a = [111 151 153 109 140 131 120 102 131]
The entry just right of 153? 109
The entry just right of the smallest entry? 131

[[118 130 120 133]
 [124 126 122 131]
 [107 127 119 131]
 [106 128 119 145]
 [109 130 120 138]
 [135 129 120 129]
 [129 131 120 130]
 [115 127 121 131]
 [125 126 132 130]]
Counting starts at 0.
The entry in the top-right corner is 133
The top-left entry: 118
The entry at row 1, column 0 -> 124
The bottom-left entry is 125
The entry in row 0 and column 1 -> 130
The bottom entry of the column that holds the largest entry is 130
The entry directly above the largest entry: 131
The entry in row 1 and column 2? 122
The entry at row 0, column 2? 120
The entry just right of 135? 129
The entry in row 2 and column 0? 107

Questions about the matrix below. Counting starts at 0.
1) Report the entry in row 0 and column 1.
2) Report the entry at row 0, column 0.
3) Report the entry at row 1, column 0.
4) Report the bottom-left entry.
5) Report the entry just left of the largest entry.
6) Report the top entry of the column that holds the smallest entry.
7) Report the entry in row 1 and column 2.
8) Report the entry in row 0 and column 2.
[[132 112 136 106]
 [126 143 131 103]
 [117 132 142 151]
 [142 111 109 132]
 [150 130 124 147]
 [144 114 109 135]
 [136 103 115 123]
 [131 129 138 101]
 [113 133 141 149]]
1) 112
2) 132
3) 126
4) 113
5) 142
6) 106
7) 131
8) 136
